Below are the code and all the weights of a small trained network. Each question names an input and a class and asks about switching units off, where a switched-off unit gives its printed mean instead of its output.

import numpy as np


def w(rows, s, z=0):
    codes = np.array(rows[::2]) - 128.0
    scale = np.full(codes.shape[1], s)
    scale[-1] = z or s
    return codes * scale


def f(y):
    return np.maximum(y, 0)


def log_softmax(a):
    a = a - a.max(-1, keepdims=True)
    return a - np.log(np.exp(a).sum(-1, keepdims=True))


def net(x, mask):
    res = np.array(x, float).reshape(1, 4) / 4 @ E
    y = f(res @ A[0][:, :-1].T + A[0][:, -1])
    res = res + np.where(mask, y, B[0][:, -1]) @ B[0][:, :-1]
    return log_softmax(res[-1] @ U[:, :-1].T + U[:, -1])


A, B = {}, {}
E = w([
[79,77,104],'x0',
[239,140,158],'x1',
[77,208,2],'x2',
[110,28,10],'x3',
],0.0063)
A[0] = w([
[200,50,91,2],'neuron 1',
[204,116,33,45],'neuron 2',
[251,89,135,192],'neuron 3',
[82,8,156,33],'neuron 4',
[175,177,243,53],'neuron 5',
[71,19,197,137],'neuron 6',
[193,169,150,185],'neuron 7',
[205,50,194,28],'neuron 8',
[112,212,185,159],'neuron 9',
],0.014,0.0044)
B[0] = w([
[182,171,161,178],'neuron 1',
[154,235,86,187],'neuron 2',
[254,105,133,253],'neuron 3',
[110,2,165,193],'neuron 4',
[174,142,229,249],'neuron 5',
[218,76,91,227],'neuron 6',
[98,123,191,211],'neuron 7',
[98,198,21,234],'neuron 8',
[59,202,169,214],'neuron 9',
],0.024,0.0084)
U = w([
[233,159,166,99],'0',
[114,174,122,249],'1',
[178,121,255,81],'2',
[115,165,179,99],'3',
[213,123,169,2],'4',
[73,124,3,215],'5',
[205,53,103,128],'6',
],0.0095,0.0096)

Each question gives the input, the list of numbers given to net, and the class t.
The units are the neurons (one row each of A and B). Each row of codes is followed by its name. A weight is (code - 128) times the scale printed after its matrix; where a second scale follows, it is the last column's (A, B and U).
mask holds one flag per neuron, in row order. A switched-off neuron (its flag False) gives its mean, the last column of its row in B, instead of its output. The means were averaged over made-up inputs and are rounded, as every weight is.
A unit's drop is (log p(t) with every unit on - log p(t) with that unit switched off) / (log p(t) with every unit on - log p(t) with every unit switched off).
The circuit of an input: a set's keep is (log p(t) with only the set's units on - log p(t) with every unit switched off) / (log p(t) with every unit on - log p(t) with every unit switched off). Starting from all 9 units, units are removed one at a time, each time the one whose removal leaves the highest keep (on an exact tie, the one counted first), for as long as the keep stays at least 0.8.
units of the circuit, in order: the units of the circuit, biggest drop first
most important unit: the unit with the biggest drop
top k neurons: the k neurons with the biggest drops, biggest first
drop when u is switched off: that unit's drop, to one decimal
input [1,-1,4,-7], class 3: units of the circuit, in order => neuron 3; neuron 9
input [-8,-2,7,-5], class 1: top 3 neurons => neuron 3; neuron 4; neuron 5
input [6,5,-3,4], class 6: units of the circuit, in order => neuron 4; neuron 5
input [-3,0,-2,8], class 6: most important unit => neuron 5
input [4,3,6,3], class 1: top 2 neurons => neuron 8; neuron 6
input [-4,-8,4,-7], class 1: top 4 neurons => neuron 5; neuron 3; neuron 4; neuron 7
input [0,-2,0,-4], class 2: top 2 neurons => neuron 8; neuron 2
input [-8,8,-5,-4], class 2: top 3 neurons => neuron 5; neuron 7; neuron 9
input [-2,-4,0,7], class 5: top 3 neurons => neuron 3; neuron 5; neuron 2
input [2,6,-7,4], class 6: units of the circuit, in order => neuron 4; neuron 6
input [-1,8,-1,-2], class 2: top 3 neurons => neuron 7; neuron 5; neuron 6
input [4,2,3,4], class 1: units of the circuit, in order => neuron 8; neuron 3; neuron 5
input [0,-4,1,5], class 5: top 2 neurons => neuron 3; neuron 5
input [-6,-1,-2,-8], class 2: units of the circuit, in order => neuron 5
input [-2,-2,-7,-1], class 6: units of the circuit, in order => neuron 6; neuron 4
input [7,3,3,-5], class 3: units of the circuit, in order => neuron 3; neuron 6
input [-3,8,-3,-3], class 2: top 3 neurons => neuron 5; neuron 7; neuron 6
input [0,-2,6,-7], class 3: units of the circuit, in order => neuron 9; neuron 6
input [5,7,8,1], class 1: top 2 neurons => neuron 8; neuron 3
input [2,2,8,-5], class 3: most important unit => neuron 8
input [-2,3,7,3], class 5: top 2 neurons => neuron 5; neuron 3
input [-8,1,-7,7], class 6: top 4 neurons => neuron 4; neuron 5; neuron 9; neuron 6
input [2,4,7,-8], class 3: drop when neuron 4 is switched off => 0.2
